Here is a tiny trained network, its code and every weight. The questions are about switching its units off for an input and a class, where a switched-off unit gives its printed mean instead of its output.

import numpy as np


def w(rows, s, z=0):
    codes = np.array(rows[::2]) - 128.0
    scale = np.full(codes.shape[1], s)
    scale[-1] = z or s
    return codes * scale


def norm(h):
    return h / np.sqrt((h * h).mean(-1, keepdims=True) + 1e-5)


def f(y):
    return y / 2 * (1 + np.tanh(0.7978845608 * (y + 0.044715 * y**3)))


def log_softmax(a):
    a = a - a.max(-1, keepdims=True)
    return a - np.log(np.exp(a).sum(-1, keepdims=True))


def net(x, mask):
    res = np.array(x, float).reshape(1, 5) / 4 @ E
    u = 0
    for l in range(2):
        y = f(norm(res) @ A[l][:, :-1].T + A[l][:, -1])
        res = res + np.where(mask[u : u + 3], y, B[l][:, -1]) @ B[l][:, :-1]
        u += 3
    return log_softmax(norm(res)[-1] @ U[:, :-1].T + U[:, -1])


A, B = {}, {}
E = w([
[50,104,172,104,85,254,215,166,82,210,191],'x0',
[112,130,125,184,135,125,122,62,175,169,146],'x1',
[205,217,183,154,84,170,135,72,65,106,76],'x2',
[90,232,26,118,113,101,187,160,153,142,8],'x3',
[168,46,125,213,90,63,227,137,131,168,70],'x4',
],0.0059)
A[0] = w([
[11,39,112,89,234,78,108,231,199,161,121,68],'0.n1',
[143,12,251,81,160,96,107,97,131,76,178,116],'0.n2',
[136,119,156,215,167,225,89,41,179,253,127,255],'0.n3',
],0.0043,0.0037)
B[0] = w([
[237,220,191,182,141,202,156,63,136,154,39,218],'0.n1',
[112,131,119,103,130,173,181,155,124,94,2,238],'0.n2',
[78,174,101,168,210,68,114,161,143,128,93,252],'0.n3',
],0.0096,0.004)
A[1] = w([
[148,40,143,174,61,53,219,88,130,157,128,35],'1.n1',
[66,137,180,128,58,136,166,190,141,254,223,87],'1.n2',
[120,4,194,175,184,165,97,63,89,73,155,7],'1.n3',
],0.0062,0.0015)
B[1] = w([
[74,166,98,6,217,201,88,65,185,105,159,246],'1.n1',
[185,105,64,201,101,172,99,164,196,52,171,251],'1.n2',
[82,211,65,164,17,123,76,197,145,211,132,213],'1.n3',
],0.013,0.0026)
U = w([
[69,163,103,1,173,170,95,52,140,123,197,80],'0',
[102,156,107,124,40,95,152,186,133,189,46,162],'1',
[141,137,157,138,181,111,186,162,105,91,105,239],'2',
[220,87,93,173,66,46,118,148,202,73,176,165],'3',
[190,164,203,167,132,164,169,49,60,190,77,51],'4',
[142,70,184,96,120,88,209,105,42,146,154,4],'5',
],0.0092,0.0038)

Each question gives the input, the list of numbers given to net, and the class t.
The units are the neurons (one row each of A and B). Each row of codes is followed by its name. A weight is (code - 128) times the scale printed after its matrix; where a second scale follows, it is the last column's (A, B and U).
mask holds one flag per neuron, layer by layer. A switched-off neuron (its flag False) gives its mean, the last column of its row in B, instead of its output. The means were averaged over made-up inputs and are rounded, as every weight is.
A unit's drop is (log p(t) with every unit on - log p(t) with that unit switched off) / (log p(t) with every unit on - log p(t) with every unit switched off).
The circuit of an input: a set's keep is (log p(t) with only the set's units on - log p(t) with every unit switched off) / (log p(t) with every unit on - log p(t) with every unit switched off). Starting from all 6 units, units are removed one at a time, each time the one whose removal leaves the highest keep (on an exact tie, the one counted first), for as long as the keep stays at least 0.8.
circuit, biggest first: the units of the circuit, biggest drop first
unit that matters most: the unit with the biggest drop
top k neurons: the k neurons with the biggest drops, biggest first
top k neurons in layer l: the k neurons of layer l with the biggest drops, biggest first
input [-6,-1,2,-7,8], class 0: top 2 neurons : (1.n1; 0.n1)
input [-4,-6,-7,4,7], class 0: top 3 neurons : (1.n1; 0.n3; 0.n2)
input [6,8,6,-3,-3], class 2: top neuron in layer 0 : (0.n3)
input [2,-2,3,-4,-3], class 1: circuit, biggest first : (0.n1; 1.n3)
input [1,8,1,0,-4], class 2: top 2 neurons : (0.n3; 1.n1)
input [-3,-8,-4,2,8], class 0: top 3 neurons : (1.n1; 0.n3; 0.n2)
input [-3,-7,-6,-6,6], class 2: top 2 neurons : (0.n2; 0.n1)
input [8,-1,-4,-7,-4], class 3: top 2 neurons : (1.n2; 1.n1)
input [-1,2,8,2,8], class 0: circuit, biggest first : (1.n1; 0.n1)
input [1,6,-4,3,-4], class 2: circuit, biggest first : (1.n3; 1.n1)
input [-6,-7,-4,-3,-5], class 2: circuit, biggest first : (1.n1; 0.n2; 1.n3)
input [1,6,7,1,7], class 0: top 3 neurons : (1.n1; 0.n1; 0.n2)
input [-2,-2,-8,-7,-5], class 4: top 2 neurons : (0.n1; 0.n2)
input [7,0,-4,-7,5], class 1: circuit, biggest first : (1.n3)
input [6,-4,2,-6,-5], class 1: circuit, biggest first : (1.n3; 1.n1)
input [2,6,6,-7,0], class 1: top 2 neurons : (1.n3; 0.n1)
input [-4,5,4,-6,2], class 1: top 3 neurons : (1.n3; 0.n1; 1.n2)
input [7,8,-7,-1,-4], class 2: top 2 neurons : (0.n3; 0.n1)
input [2,5,-5,-8,6], class 1: top 2 neurons : (1.n3; 0.n3)
input [0,-7,-5,-3,-4], class 2: unit that matters most : 0.n2
input [-3,-6,0,4,7], class 0: circuit, biggest first : (1.n1; 0.n3; 0.n2)
input [-7,5,5,-7,1], class 1: top 2 neurons in layer 0 : (0.n1; 0.n2)
input [0,8,6,-8,7], class 1: top 2 neurons in layer 0 : (0.n3; 0.n1)
input [5,-2,2,-7,6], class 1: top 2 neurons in layer 0 : (0.n2; 0.n3)
